Here is a tiny trained network, its code and every weight. The questions are about switching its units off for an input and a target symbol, where a switched-off unit gives its printed mean instead of its output.

import numpy as np


def w(rows, s, z=0):
    codes = np.array(rows[::2]) - 128.0
    scale = np.full(codes.shape[1], s)
    scale[-1] = z or s
    return codes * scale


def f(y):
    return y / 2 * (1 + np.tanh(0.7978845608 * (y + 0.044715 * y**3)))


def softmax(a):
    e = np.exp(a - a.max(-1, keepdims=True))
    return e / e.sum(-1, keepdims=True)


def log_softmax(a):
    a = a - a.max(-1, keepdims=True)
    return a - np.log(np.exp(a).sum(-1, keepdims=True))


def net(x, mask):
    ids = ['γδεζηθξπστω'.index(c) for c in x.split()]
    T = len(ids)
    res = E[ids] + P[:T]
    u = 0
    for l in range(3):
        q, k, v = (res @ M[l].T for M in (Q, K, V))
        z = softmax(np.where(np.tri(T) > 0, q @ k.T / 3**0.5, -1e9)) @ v
        res = res + np.where(mask[u], z, O[l][:, -1]) @ O[l][:, :-1]
        u += 1
        y = f(res @ A[l][:, :-1].T + A[l][:, -1])
        res = res + np.where(mask[u : u + 4], y, B[l][:, -1]) @ B[l][:, :-1]
        u += 4
    return log_softmax(res[-1] @ U[:, :-1].T + U[:, -1])


Q, K, V, O, A, B = {}, {}, {}, {}, {}, {}
E = w([
[193,120,98,184],'γ',
[143,244,77,74],'δ',
[183,121,60,227],'ε',
[254,102,83,131],'ζ',
[176,89,145,138],'η',
[199,56,51,169],'θ',
[121,47,146,154],'ξ',
[85,49,132,195],'π',
[199,103,203,40],'σ',
[25,116,61,73],'τ',
[82,108,202,82],'ω',
],0.0099)
P = w([
[147,58,88,47],'0',
[154,62,138,240],'1',
[177,40,169,246],'2',
[181,67,164,210],'3',
[181,70,165,168],'4',
[183,63,161,123],'5',
[149,77,148,108],'6',
[135,75,148,81],'7',
[120,84,141,46],'8',
[79,74,136,14],'9',
[92,98,121,4],'10',
[117,165,96,40],'11',
],0.0039)
Q[0] = w([
[96,178,147,1],'0.h0',
[123,166,62,82],'0.h0',
[116,51,177,172],'0.h0',
],0.0064)
K[0] = w([
[160,3,80,219],'0.h0',
[86,81,72,162],'0.h0',
[165,187,161,112],'0.h0',
],0.005)
V[0] = w([
[74,137,158,98],'0.h0',
[190,131,103,115],'0.h0',
[188,255,45,205],'0.h0',
],0.0045)
O[0] = w([
[129,157,116,170,5],'0.h0',
[177,120,141,116,240],'0.h0',
[78,167,106,2,79],'0.h0',
],0.0084,0.0014)
A[0] = w([
[66,118,178,54,129],'0.n0',
[69,141,74,133,250],'0.n1',
[167,50,110,133,229],'0.n2',
[166,119,146,254,165],'0.n3',
],0.0094,0.0024)
B[0] = w([
[17,80,207,71,140],'0.n0',
[88,95,78,105,139],'0.n1',
[214,111,174,222,254],'0.n2',
[223,62,254,42,195],'0.n3',
],0.0054,0.0058)
Q[1] = w([
[41,74,115,3],'1.h0',
[156,31,136,130],'1.h0',
[111,217,47,160],'1.h0',
],0.0075)
K[1] = w([
[167,230,106,148],'1.h0',
[151,110,168,1],'1.h0',
[169,59,101,241],'1.h0',
],0.0073)
V[1] = w([
[146,123,100,59],'1.h0',
[144,88,208,48],'1.h0',
[169,9,94,187],'1.h0',
],0.012)
O[1] = w([
[196,233,106,115,131],'1.h0',
[102,224,208,108,198],'1.h0',
[78,202,95,254,246],'1.h0',
],0.0083,0.012)
A[1] = w([
[253,111,164,167,4],'1.n0',
[21,183,133,154,61],'1.n1',
[177,109,187,153,175],'1.n2',
[200,161,140,116,29],'1.n3',
],0.0056,0.0013)
B[1] = w([
[107,183,178,199,254],'1.n0',
[37,4,155,89,203],'1.n1',
[141,131,163,188,220],'1.n2',
[129,219,253,103,157],'1.n3',
],0.0053,0.0041)
Q[2] = w([
[180,142,11,90],'2.h0',
[151,253,171,183],'2.h0',
[208,81,102,2],'2.h0',
],0.0048)
K[2] = w([
[202,118,128,159],'2.h0',
[79,115,127,59],'2.h0',
[193,161,1,142],'2.h0',
],0.0057)
V[2] = w([
[113,150,74,176],'2.h0',
[69,94,245,59],'2.h0',
[2,56,114,126],'2.h0',
],0.0072)
O[2] = w([
[155,133,69,126,251],'2.h0',
[102,110,172,127,119],'2.h0',
[140,12,139,132,96],'2.h0',
],0.011,0.0027)
A[2] = w([
[56,136,84,124,192],'2.n0',
[80,119,168,135,154],'2.n1',
[254,166,207,154,250],'2.n2',
[239,34,179,117,164],'2.n3',
],0.008,0.0026)
B[2] = w([
[134,63,144,105,142],'2.n0',
[236,72,98,62,151],'2.n1',
[31,138,101,55,251],'2.n2',
[1,54,53,86,159],'2.n3',
],0.0064,0.015)
U = w([
[141,159,90,225,105],'γ',
[88,205,253,81,54],'δ',
[192,129,71,47,165],'ε',
[110,198,56,88,187],'ζ',
[150,118,178,242,74],'η',
[142,126,73,74,93],'θ',
[159,77,162,241,115],'ξ',
[46,20,2,83,166],'π',
[108,163,151,155,44],'σ',
[236,85,40,79,252],'τ',
[61,19,251,78,177],'ω',
],0.0057,0.0022)

Each question gives the input, a string of symbols that net reads in full, and the target symbol t.
The units are the heads (3 rows each of Q, K, V and O) and the neurons (one row each of A and B). Each row of codes is followed by its name. A weight is (code - 128) times the scale printed after its matrix; where a second scale follows, it is the last column's (O, A, B and U).
mask holds one flag per unit, layer by layer, with each layer's heads first. A switched-off unit (its flag False) gives its mean, the last column of its rows in O or B, instead of its output. The means were averaged over made-up inputs and are rounded, as every weight is.
A unit's drop is (log p(t) with every unit on - log p(t) with that unit switched off) / (log p(t) with every unit on - log p(t) with every unit switched off).
The circuit of an input: a set's keep is (log p(t) with only the set's units on - log p(t) with every unit switched off) / (log p(t) with every unit on - log p(t) with every unit switched off). Starting from the 12 units with the biggest drops (on a tie, the unit counted first), units are removed one at a time, each time the one whose removal leaves the highest keep (on an exact tie, the one counted first), for as long as the keep stays at least 0.8.
units of the circuit, in order: the units of the circuit, biggest drop first
most important unit: the unit with the biggest drop
top k neurons: the k neurons with the biggest drops, biggest first
top k neurons in layer l: the k neurons of layer l with the biggest drops, biggest first
input δ σ ε ε ω, target δ: units of the circuit, in order -> 1.h0, 2.h0, 0.h0
input ζ η η ω ε π, target ω: most important unit -> 2.h0
input ω π θ θ τ ζ τ σ, target π: top 3 neurons -> 2.n3, 1.n1, 0.n3
input σ η ζ, target δ: units of the circuit, in order -> 2.h0, 1.h0
input δ ζ ω θ ω η ε, target δ: units of the circuit, in order -> 1.h0, 2.h0, 0.h0, 0.n2
input δ θ θ ζ τ θ, target δ: units of the circuit, in order -> 1.h0, 2.h0, 0.h0, 0.n2
input ζ θ τ τ ζ ε ζ γ τ γ, target π: top 2 neurons -> 1.n1, 0.n0
input ζ θ ζ η ε σ ζ η, target δ: units of the circuit, in order -> 1.h0, 2.h0
input π θ ζ θ δ, target π: units of the circuit, in order -> 1.h0, 1.n1, 2.h0
input ζ ζ δ γ ζ ε ε γ ζ, target ζ: units of the circuit, in order -> 2.h0, 0.h0, 1.h0
input ζ ζ ε ε, target ζ: units of the circuit, in order -> 2.h0, 0.h0
input ζ θ ζ θ σ ω ω ζ ε π ω τ, target ω: units of the circuit, in order -> 2.h0, 0.n0
input θ ζ ζ θ, target γ: units of the circuit, in order -> 1.h0, 2.h0
input π τ τ ζ ε θ ζ ζ π ζ ω, target ω: units of the circuit, in order -> 0.n0, 2.h0
input ω ξ ε, target ω: most important unit -> 0.n3
input ζ ω ζ θ, target ω: top 3 neurons -> 0.n2, 0.n3, 0.n0
input δ ζ ξ, target δ: units of the circuit, in order -> 2.h0, 1.h0, 0.h0
input σ π ζ ε τ ζ θ π τ η ζ, target π: top 2 neurons in layer 0 -> 0.n2, 0.n0
input θ θ ζ σ ω ξ ε ζ θ π θ τ, target π: top 2 neurons -> 1.n1, 0.n3
input ζ ε ζ ζ, target ζ: most important unit -> 2.h0
input σ θ ε ζ τ σ τ γ, target π: top 3 neurons -> 2.n3, 1.n1, 0.n3
input η τ σ σ ω ζ π, target ω: top 3 neurons in layer 0 -> 0.n3, 0.n2, 0.n0
input σ ζ π, target δ: top 2 neurons -> 0.n3, 2.n2
input π τ ζ ε, target π: top 2 neurons -> 2.n3, 1.n1
input δ σ ω ε ζ ω η δ δ ζ ε, target δ: units of the circuit, in order -> 1.h0, 2.h0
input ω θ ε η ζ ζ δ γ τ ω δ, target ω: units of the circuit, in order -> 2.h0, 0.n0, 1.n1
input σ ω ξ, target ω: most important unit -> 0.n3
input σ σ ε ζ ξ ζ ω θ ζ, target ω: top 3 neurons -> 1.n1, 0.n0, 0.n2
